Every row comes from one small tree of marks. Brackets hold a mark, then the marks that hang from it, in alphabetical order. Every link used is in the known rows. Which tree was each row made from?
Known rows
(posag (kepo (furon veso) gipi)): [-150 -104   39  -82   46   51   20  120  314  120   88  -75  116  -65
   -8  202   68  207  157  -30   51 -293   35   -8  159  179 -181  -89
  -42  140  155    3   41  197  -69   15   10   94  -77  -73   74  109
  119 -173 -121  -27 -203  -86  -22  -53  417 -149 -111  153   66  -83
  -55]
(zepu (somi (veso kepo))): [-105   46  208 -301  212 -109  149  227 -158 -267   23 -322  -61 -143
   16  202  -53 -119    3 -282  383   75  -75  -92  282 -424  -80  112
  228 -133 -294  -44  -96  328 -253   26  278   67   26  170 -215  127
   98  495   83 -181  304  -17  185  192  234   52   84  143   37   -8
  -16]
(posag (kepo gipi komi)): [  -4   86   -4  104   27   51  -35  103  139   92  -39  110  -23  -40
   85  107   59  -63   99  132  -95   17  208  -83  -55   -2 -116  -90
    1   33   97  105  -57  -22   42  -70  -48   61 -302 -114   94  -66
  109  -62 -112   -9 -174  -33   41 -121  -21 -103  -65 -173  117   79
   94]
(duka (furon (kepo gipi (komi posag))) veso): [  69 -262   94   87 -256  -74   73 -140  190  102    3 -245  160   10
 -190   -6  -49   21  125  447   66  -25  225 -102   45  225 -186  -15
  -56   62  194  -24 -203 -167 -186 -155   -2  -94 -125 -343    7 -298
  245   52  120  -29 -393  126   -6   -5  -12 -264   23  243  -27  293
 -269]
(nuku (nuzedi (kepo furon (gipi (nafe gava))))): [ -35 -320 -264   13 -267  -23   72  269  -32   80   43   34   95   76
 -114   12  119  206  152  142 -124 -192  -21   80  -57   75  111   44
  -16 -267   18  130  164   14   75  108 -179 -103  -18 -210   48  190
 -118 -637   15   84  -12    8 -299 -214 -178 -118 -143   89    0   35
  182]
(bila (nuku (nuzedi (nafe komi))) (veso kepo somi)): [  23  -96  -60  -52  -36  387  184  199 -541 -158  -13 -163  -33  287
  109  190   14   18   43  -50  401  146   65  269  147 -262   -7  140
  154 -503 -353 -204  -91  295 -161  222  133   60  144  174 -254  161
   94  247   20   50  370  410   22 -113  -82  139 -102    7  194  133
 -231]
(komi nafe (posag (kepo furon gipi))): [-113    1 -121  200  113   73  -35  -55  199  377  -68  113  165   15
   34  -93   71  193  168   54 -232 -189  218 -120   27  119   17  -40
 -207  154  280  151   82 -147   23   -3 -153  -82   99 -257   98 -101
  274 -206   57 -109  -64 -142  181 -294  115 -125  -65   77  -75 -156
  -95]
(nafe duka gipi komi posag): [ 217  107 -145   65   46    3  -97   85  -25  -99   12  142  -30   79
  -49   -2 -179  -44   96 -289 -205  -43 -200   52 -260  116  267   40
  -99  183   57  107  101  180  129  102 -145  268  131  -39   39 -245
 -234 -250  113  254   27  -46 -319  -48 -263  211   54 -174   46 -105
  284]
(gava (posag (kepo (furon duka veso)))): [-143  129   39 -133    8 -123  -59 -155  290  -86  117 -125  -85   45
 -131  -15   87  477   72 -131   33 -282   25 -105  149  109  -75  -89
 -131  168  249 -171  141   96  -16  -72   95  133   17  -77   60  316
   80 -233  -52    1 -237  -95  -95  158  375   15 -130  339  131 -256
 -178]
(furon (duka nuzedi veso) (komi nafe (posag kepo))): [-244  -34  105  176 -286 -106 -106 -367 -126  114  111 -105  203  265
 -260 -167   79  258   70  210   32  -95  263   19  -85  236  -28  106
 -375   32  314 -140  126 -317  -59  140  168  -54  163  -25 -107  147
   78   60   47 -166   23  -96  238   65 -154   -1  249  279 -331 -323
 -427]
(nuzedi (nafe (duka kepo veso) gipi)): [ -42  -60   -3 -195 -109  184 -142  177 -164 -113  147 -235   80  264
  -53   36   34 -237  -28 -319   62  307 -316   24  -48  199  -78  107
  -62  111   80 -106   88  115 -155  -63  187   72   45  121  -90  213
   -8 -143  207  138  -98   56 -389  -42 -185  191  164  242 -167  -20
  104]
(gipi (gava (posag nafe)) (zepu (bila nuku))): [ 198  177 -182  191  329   28  -36  -79 -163    6 -141  387 -169 -184
  507 -122   11 -104 -381   99 -221  211   64 -163  127 -158  262 -215
  305  119 -272  325   30  -94  128 -296   98 -159 -167  244  -20  162
 -264  216 -149  142  104  126   92  205  109  168  -28 -307    7 -124
  383]
(gava (posag (gipi nafe (zepu bila)) (kepo komi))): [  55  241 -224  138  192  -70 -290 -193  163  -16 -163  476 -178 -277
  306 -163  -27 -201 -314  196 -472  104  -25  -82    0  -58  235  -71
  -31   61   45  214  -26 -306  109 -199 -147 -223 -393   50  273  151
 -267 -173 -106  132  107  -83  -74   79 -123  -40  116 -221   11  -42
  376]
(bila nuku (veso (kepo (gipi zepu)) somi)): [  84  -24   19   85  312  373  135  275  -95   51 -183 -180 -131  -67
  342  379  -60 -126   86 -116  353  197 -377  267  304 -317 -187  -70
  267 -167 -176   -2 -301  356 -283   25  318    7  137  194  -80 -110
  127  578 -208   71  -71  319  193   47  206   12   16 -143   38  268
 -164]
(kepo (komi gava (posag gipi nafe))): [  49  236   -8  123  116 -212  -33 -496  139  276 -176  411   85 -103
  -25 -307   63 -279   59  208 -407   40  328 -167 -225    1   58  -87
 -160    6   47  157  -12 -399  391 -167 -162 -147 -140  -86  205  -75
   85 -101   -8  -94  166  -15  246 -146 -188  -70   97 -197  -23 -249
 -115]
(bila nuku (veso kepo)): [  95  126  175   37  262  234   31  181 -293 -164  -10 -270 -155   71
  274  254   30   83  -51 -121  466  184  -11  -12  210 -256   22  -16
  276 -143 -349 -148  -33  489 -152   70  352  116   11  179 -224  -88
   35  515  -93   66  228  269  233  155  163  143 -139   -8  154   92
 -114]
(somi (veso (kepo gipi komi))): [ -79   -3  153  -39   36  -55  132  151    6    0   13 -262 -103   55
   40   95 -143  -35  125   31  210  152  -95   30   65 -241 -133  -14
   50 -194 -167   11 -149   16 -144  -88  -33   14 -210  -47   -9 -176
  276  238  -56 -146  -71   94  193  -19    1 -143  -98  -33   41  240
  -52]
(somi (veso (kepo (komi gava)))): [ -97  160  194 -121  101 -185  215  -72  -73   -6  -52 -220  -45   31
  -55  -76  -82  -82  -41  -43  239   91  188  -87   54 -199 -101   31
   16 -230 -133 -116 -130  -23   -3   -3   -5   12  -68   19 -115 -149
  291  381   65 -216  112   50  259   47   91  -76  -14    6   21   99
 -146]
(komi nafe (posag gipi (kepo furon))): [-143  127 -114  135  118   38 -151 -151  244  306  -96  169  105  -71
   90 -167  107   98   98    0 -291 -148  218 -136  -54   83   89   41
 -259  219  264  116  180 -117   88  106 -120 -175   91 -207  150  -37
  112 -284  116   10  200 -201  174 -238   52  -25   49   78  -85 -290
 -114]
(nafe (duka bila furon nuzedi) gava gipi komi): [ 108 -255  117  176 -542  200  -33   79  -31 -102  124   19  203  165
   90 -118   14  -28 -141    3 -140  -39 -190  248 -270  552   64  -44
 -112  199   -8  -10  168  179   76  408 -145  154  157 -213   29 -594
 -542  -74  -38  180  -54 -153 -266  -87 -268  243 -141 -122  -75   59
  108]
(posag (gipi gava nafe zepu) kepo): [ -60  148 -341  169  209   56 -259  -64  219  187 -126  502 -226 -428
  118  -55  207 -284 -152  100 -388   -3   60 -244  -78   94  192   -5
   15   31  323  269   32 -153  142  -60 -160 -310  -61   60  114  255
 -331 -311  -32  144  165 -135 -221  -30  -91   18   61 -310 -197 -103
  403]
(kepo (furon duka komi) (gipi gava)): [   2 -212   20   88 -104 -188  113  106  346  -39   54  -36   36  -13
 -456   30  -17  284  197  254   17 -181  106 -145 -134   64 -107 -112
   64  -22  218   24  -95 -170   72 -129  -57   98   -3    9   66 -217
  132 -228 -120  -34 -378   -5   -2  -24  272 -158 -133  -31   21   81
  -19]
(gava (gipi (nafe (duka kepo nuzedi))) posag): [  31  149   -3   -9  -22   15 -457  -34 -100   65   64   64 -388   81
   86 -179   92    1    6 -345 -147   71 -330   58 -162  204  210  -32
   -1  187  -45   90  446 -173  143 -128  133 -213   64  -49   89  345
 -199 -119   31   61  -60 -186 -242  -12 -284  269  -22  140 -181  -87
    9]
(nuzedi (nafe (duka (furon komi))) veso): [  64 -197  -57 -203 -308   81   77  172 -142 -229  249 -182   87  196
 -222   59 -186   41 -216   -3  224  162  105  144   29   64 -224    7
   -9  -31  -98 -309 -111 -145  -73  162 -253  135  -35  185  -89   66
   -1 -129  204   33  -18  -63 -279  108 -215    0   79  213   27   97
  -78]
(bila (veso (kepo gipi komi) somi)): [ -39  -12  189   -1  143   71  134  200  -58 -110 -177 -243  -44   87
   28  292  -35 -178  107    1  296  142 -194  222   82 -252 -230  -11
   85 -271  -27 -136 -322  193 -155  -22  152   37  -72   80  -26 -135
  280  328 -107  -55 -130  251  150 -100   34 -188 -125 -119  183  287
 -196]
(somi (veso (kepo (furon duka komi) (gipi nafe)))): [-120 -280   64  -13 -171 -128   60  -22  228  -47  222 -271  -78  132
 -448  -21 -210  398  183   81  212 -123 -240  -27   25  -55  -20   64
  -46 -386   84 -134 -192 -237 -188  -14 -232    3  124   -5   30 -162
  206 -181 -102 -196 -158  -99   83   23  231 -192  -76  205 -134  171
 -154]
(nafe (gava gipi) komi): [ 122  266    8  -48   51  103  -25 -115   23  -34  -92  246 -143 -124
  -42  -32  122  -23   55  -71  -63 -101   88  -59 -332  -77  281   41
  -42  294 -100  -16  141   91  276   56    1  221  106 -114   50 -118
 -168  -70   29  103   -8  -87   39   64 -143   63  -75 -271  147   59
  143]
(nafe (duka bila furon nuzedi veso) gava): [ -13 -310  290   63 -499  111   16  189  -59 -253   35 -420  254  250
  184   17  109   17 -283  104  158   64  -98  252  -63  505 -205  -18
  -34  192   -3  -83  172  263  -17  311  180   88   70  -34 -153 -266
 -357  136  -47  146 -201  -35 -145  116 -122  144 -129  273 -150  -98
 -121]
(zepu (bila nuku) (somi (veso kepo))): [  47   -1  229 -173  300   -5  216  257 -383 -370   92 -302  -11  -76
  258  202 -182   15 -206 -236  470  216    4  -65  435 -470  -93   69
  456 -149 -637   -5  -85  438 -333   81  386   93 -102  345 -279  -51
   35  735  -24 -142  377   97  416  319  409  101   69   94   90   -5
  170]
(posag (gipi zepu) (nafe (duka furon) gava komi)): [ 152   50 -164  207 -222  157 -238 -266  306  137 -124  378   57 -124
  193 -189  -84 -138  -57   94 -393  -15 -147  -62 -274  302  179 -152
 -121  218  119   24   38 -205  162  152 -412   59  261  -77   93 -191
 -550 -381   73  344  136 -271 -442   52 -286  141   18 -309 -164    4
  175]
(duka furon (kepo (gipi nafe)) (nuzedi veso)): [ -19 -372   44   64 -423  224  -72  182 -189  108  389 -148   52   61
   66   63    4  -89  159   -7   65   19 -189  137  104  362 -253  105
   37 -143 -136   17   66   12 -189   88 -188 -225  -34  -98   -9  163
 -122 -242   16  -66 -242  -53 -134 -140 -119  -15 -232  109 -175  319
   18]
(furon (duka nuzedi) (komi (gava gipi (posag nafe)))): [ 130  159   81    7  -98 -196 -144 -547   17  140   48  302 -127  124
 -297 -315  127  138  100   15 -210  -16  -28   35 -265   67  254  -96
 -197  128  -21   61  218 -619  279 -119  131  -89   98  -70  200  183
  -48    1 -130  -98  -29 -149  145  156 -191  164  210  -37 -157 -254
 -302]
(gava (gipi (nafe duka)) (posag kepo)): [  56  370 -200    6  258   25 -426 -156  118   17  -67  263 -459  -47
   30 -119   96  120 -198 -297 -239   47  -80 -132 -143   68  300  -82
 -119  287  174  117  318 -184  227  -68  -66  -84  -34  -87  167  311
 -183 -272   76  146  -13 -257 -277   96 -261  148   26   56  -72 -273
  200]
(posag gipi (nafe duka)): [ 111  216   10    0  105  -19 -264 -118  165    4  -56   84  -54   23
  156  -28   49 -122  -66 -147 -212  157 -184  -14 -163   -8   17  -99
   21  162  -23  104  214   -4  184   26  -21    4    6  185   69  178
 -187 -216  -46  197  247 -158 -172   53 -191  160  122  -88  -75 -403
  121]
(nafe (duka veso) (komi (gava gipi))): [  58  273  172  -75  113   43 -115 -226  107  -33 -194 -107  -16  -33
 -190  -28  -13   61  -57  -74   94   20   58  -80 -234  204  -53  -64
 -167  380    2  -40  209   21  232  122   71  239  127   58  -27  -79
  -44   45  177   81 -126  -39  -91  174  -18   51  166   75 -107 -245
  -48]
(kepo furon (komi (gava (gipi nafe) posag))): [  27  104  -23  -40  139 -172  -89 -132  252  127 -231  256 -199 -231
 -107 -243   25   79   20   80 -243 -157  194 -177 -221   52  210 -116
 -135   78   42  161  103 -379  367 -217 -154 -101 -137 -216  254 -135
  115 -254  -27  -52 -216 -110   29 -127  177 -121  -97   13   65   24
    4]
(zepu bila (somi (veso (kepo komi)))): [ -93   -3  306 -250  170 -241  174  202 -239 -439  -28 -288   73 -109
   93  120 -194 -103 -233  -49  331  187   48  -97  303 -441 -178   52
  273 -229 -418  -90 -170  211 -268  -22  239   89 -259  285 -197  -50
  102  603   10 -211  330   41  282  229  273  -72   58   49  131   86
  174]
(gipi (nafe (komi posag))): [  76  166  -96  101   64  -51  -36 -279  -68   34  -21  204  -89 -121
 -162 -122   -2  -35    5  101 -108 -194  304 -196 -109  -70  202  101
   13  -68  -40   24   -2    6  271  -77 -246   21   64  -11  -26   36
  -40 -103   49 -102   87   -9  110  -84 -100  -48  -74  -74   78  -89
   51]
(kepo furon (komi (posag (nafe gipi)))): [-107  -90   -1   18  -76  -51  -61  -39  181  126  -94  193  114  -94
  108 -181  -52  -42  115  110 -300  -79   82 -150 -127   21   58 -112
 -201  -49  110  177   -6 -104  191 -149 -181  -29 -155 -185  203 -212
   32 -223  -95   81   76  -76   31 -263   42  -35  -57  -81   18  -79
   46]
(komi gava nafe (posag kepo)): [ -35  321  -93  135  278  -99   67 -464  -70  358  -79  242  150   30
  -88 -245  183  -36  -92  -57 -218  -92  518 -219  -22   50  102   57
 -194  164  251   13  105 -206  184   49  -37  -91  199 -118  -60   59
  248  105  192 -227  167 -118  295 -121  -68  -11  128   -1 -111 -319
 -130]
(bila (veso (kepo gipi))): [  92   74  159   13  250  116   27  129  -87 -101  -33 -239  -51   85
   46  276   71  -26   67  -60  275  149 -232   60  162 -190  -14  -19
  124  -98 -153  -72  -89  301 -159  -50  226   87  -27   70  -73  -35
  136  325  -61    9   42  243  106   59   -3  -37 -152  -49  113  143
  -76]
(somi (veso (kepo (gipi gava) (komi (nafe posag))))): [-116 -119 -119  254  104 -220  136   86 -161  229  -47   86  -43  123
  -18 -119 -141  -83  129   67 -112  123   20  -28 -169    8  198   56
 -138 -197  157  176 -122 -367 -101 -116 -238 -177   16 -175  -68 -295
  231  -86  130 -198  -70  100  120 -215 -182 -166 -176 -207 -152  201
  121]
(veso (kepo furon komi) somi): [-213    2  168 -116  -77   76  149  348  142 -151 -203 -302  -41   14
  107   62  -81   34  153  -92  240 -102    6   91   53 -206 -227  -40
   94 -266   30 -138 -248  170  -68   26  -10    7    1  -17    4 -247
  298   85  -44   -1  -80   19  116 -232  312 -127 -100  103  256  230
 -147]
(nuku (nuzedi (kepo (gipi (zepu (bila veso)))))): [ 168 -174  -40 -126  141    1   86  195 -273 -176  -73 -226  213   12
  153  342   58   28 -327  227  155  278 -267  185  433 -311 -241   54
  223  -83 -297   45  140  361 -266   66  358  -30 -238  270 -109  438
 -124  339 -143  172  246  363 -122  258 -135    3  147  -34   13  -17
  146]

Which tree is each row?
[ 110  283 -104  136   32  -32    3 -289   84   76  -86  366  -32 -100
  -77 -169   36 -147  171   59 -273 -159  201  -36 -304  -28  314   51
 -133  187  -26   43   19  -14  368    9 -163   89   66 -169  144 -175
 -149 -216  131   62   95  -14  133  -62 -304    9  -72 -240  125  -72
    6]
(nafe gava (komi (posag gipi)))
[ 252 -142 -302   55 -118  201  145  206 -464  -28  101  186   29  227
  119   -9  -41   70  159   34  -55    2  311   80  -84  -89  264  144
  117 -218 -332  139  141   65   82   44  -66  138    1  -22 -145   82
  -47 -182    1  127  235  292  -85 -152 -224  230  -68  -58  182  -22
   76]
(bila (nuku (nuzedi (nafe komi posag))))
[ -86  170  -52 -228  -51  282   79  221 -346 -189  126 -155  -82  132
   80   37   58  -29    9 -214  229  248  -89  132  141 -203  -70   40
   21 -229 -232 -194 -131   50 -112    3  -50   32  -61  162  -86  252
  211  -40  168  -87  187  156  -21  -17 -221   31  -14  149  183   57
   64]
(nuzedi nafe (veso kepo))
[-170  -30 -179   98  -40  111 -290   98  443  165 -207  302  -65 -412
  240  -59   14  -60   19  241 -333 -142   32 -157  -81  127    0  -85
 -113  -87  283  167  -44 -175   81   -6 -270 -168 -180  -61  228  -41
 -180 -411 -157  154   79 -221 -191 -174  176  -89   51 -130  -77   24
  190]
(posag (gipi nafe zepu) (kepo furon komi))
[-190 -260  -22 -108 -146  -19   74  260  264  171 -111 -106  137 -238
   16  178  -80  151  160  282  113 -129 -147   89  173   37 -382 -190
   21   -6   64  -43 -132   15 -165  -60  -31   -2 -179  -38  106    8
   88 -124 -157  -60 -299   76 -144  -51  331 -262  135  105   58  184
  -84]
(nuzedi (kepo (furon veso) (gipi zepu) komi))
[  21  105 -386  291   55    7 -144  -82 -119   52   -3  553 -185 -116
 -109 -132   87  -84  -40   31 -311 -231  357 -288 -281  276  476  153
  -62 -127  295  170  -29 -124  226   12 -426  -87   96 -133  -45   59
 -302 -544  159   49   52 -100 -227 -163 -184   45 -197 -318   15  -42
  418]
(gipi gava (nafe komi (posag kepo)))
[-116 -141  220  -30 -231  -43  -65    9  181  -73   81 -246  140  189
  -94 -132  -76  161 -214   63  100  -83   23   19  -91  226 -171  -17
   49  202  180 -211  -23   11   82   32   -2   77   74  -76   46 -329
   14  111    0 -126 -197  -72  103 -125  174   93    8  321   37  -35
 -379]
(nafe (duka bila (kepo (furon (komi posag)))))
[ 150  -36   -9 -171  325   21  200   91 -144 -277 -164   41  155 -123
  198  259   34 -407 -377 -201   12  133 -414  292  166 -300   12  155
   87   51  -44  -55 -164  472  -88   85  362  114  110  357  -50   45
 -210  432 -143  249  132  123   -4  238   35   45   88 -347   25   71
  275]
(nafe gava (gipi (zepu (bila (veso somi)))))
[ -35  118 -340    6   78   66   24  229  -81  116  -67  153 -239 -241
   76   89   20  -79    3   70  -51  202 -257  105  123  -79  -59 -158
   -4  139  -28  213  -96 -123   -5 -143 -104 -205 -224  -40  154  334
  -88 -255  181   12 -312  183 -228   79 -277  -56   75 -107   23   89
  207]
(nuzedi (kepo (gipi (gava posag) zepu)) veso)
[  -4 -291  152   -9 -404  255   17  271 -161   65  356 -287  120  115
  143  136    2  -80  213  -53  176   78 -186  193  162  271 -372   60
   57   27 -205  -14   83  154 -242  116   -8 -108  -66 -119  -14   96
  -30  -20   38  -16 -266   12  -51  -82  -76   49 -198  117  -72  321
 -112]
(duka furon (kepo gipi) (nuzedi veso))
[-145   64  280  -90 -170  -63    1  -91 -109 -151  200 -357  -30  196
 -103   15  121  313  205 -165  283  -77 -182  124  183   17 -198  -58
   44 -153  -66 -269  162  177 -167   27  323   66  119  143 -152  224
   88  240 -159 -127   83   80   73  174   94   64  -35  287    6 -140
 -218]
(furon (duka nuzedi) (veso kepo))
[ 174 -126 -166  -50 -110   75   58  296 -401  -56   68   94   38  195
   68  -13  118 -155  145 -173  -71   47   17  196  -12  -26  173  172
   80 -197 -187  131  104  -16   15  -63  122  -62   48   71  -96  229
   50  -65  -45   25  172   91  -52 -137 -257  205   14   18   71  -95
   51]
(duka (nuzedi (nafe posag)))
[ 282   27  -24  -49  182   10   31  -34  121  -19  -34  -47  107 -152
  101  113   53  -43 -166  119  -54   76 -229   61  232 -158  -60  -33
  317  129  -61   87 -102   59 -227 -155  249  -23  -21  186  -31   19
   87  310 -143   26    7   62   -6  227  149  -47  262 -103   42   84
  220]
(furon (kepo (gipi (zepu bila))))
[ -75   63  138 -143  -18 -300  198 -228  177  -79   89 -279 -102  191
 -433 -212 -193  382   85  -82  245 -133  -18  -51   60 -118   93    0
 -123 -148   28 -217 -144 -281  -23  -46  -47   57  155  -94   37 -142
  300  111  112 -203 -119  -54  198  172  266  -19    2  296    3   32
 -439]
(somi (veso (kepo (furon duka (komi (gava posag))))))
[ -26 -192   38  123 -295  -18   47  -71  -46  191  164  129  227  123
   45 -188   20 -266   22   -6 -209   45   89 -130 -280  251  120  101
 -153  156  211 -131   26 -111 -105   53 -141  -14  117 -340  -30 -399
 -115 -154  155   40 -141 -147 -116 -233 -124  -13 -129 -185 -118  469
  109]
(duka furon (kepo (komi (nafe gava gipi))))
[ -42  -30   82 -231  -89 -375  214 -529  134  -47  197 -195   31  118
 -675   -3   15  197   64   25  235 -291   88  159   50 -122 -199  154
   20  -24  354 -455 -254 -118 -105  -34  229   31  337   96  -75  194
  340  197  -14 -285 -165   12  163  230  184 -171  346  305   66 -100
 -568]
(furon duka kepo (komi posag) (veso somi))
[ -79    8   77 -112   40 -290   63 -460   11   77  138  153  112   24
 -209  -54  -11  -38  -73  145    4 -192  244  -22  -23  -84   87   -2
  -64   59   23 -141  -67 -177  175 -153  -12   29   -7  100   10  249
   13  133  -89 -190  125   -4  244  107   35 -108  160   69   -8 -218
 -318]
(furon (komi (posag nafe)) veso)
[-233 -165  218 -275  -44 -158  234  208  220 -109  -97 -290  122 -100
  -35  195  -59   18   74    6  246 -286  103  163   79 -107 -422   -6
   62  -65   71 -185 -140  281    3   24   89  103  -39  136  -23   23
  249   61 -172  -80 -226   10   94  -86  558 -239  -60  161  220   21
 -239]
(kepo (furon (veso somi)) komi)
[  77  -91   70 -273  231  -82  134   98 -103 -273  -14   23  185 -422
   82  196 -218 -289 -242  -91   42   65 -256  -41  256 -344  -41  133
  160  104 -350  145  -91  351 -232   89  173  186  -48  328  -90   -4
 -271  495  -37   -9  318  -50   48  302  290   84  301 -237  -70   -3
  393]
(nafe (gipi (zepu bila (somi veso))) komi)
[ 102 -133 -322  418   31  -19  -93   38   61  271   22  260   60  176
  -39  -96  -14   61  -45  -52 -351    7  170 -174 -143  476  138  -45
 -135  218  485  188  123 -294  -58   98 -343 -124  213 -269  -45 -208
  -90 -415  253  132 -186 -174 -347 -192 -249    7 -164 -118 -235  -11
  272]
(komi (nafe (duka furon) (posag (kepo (gipi gava)))))
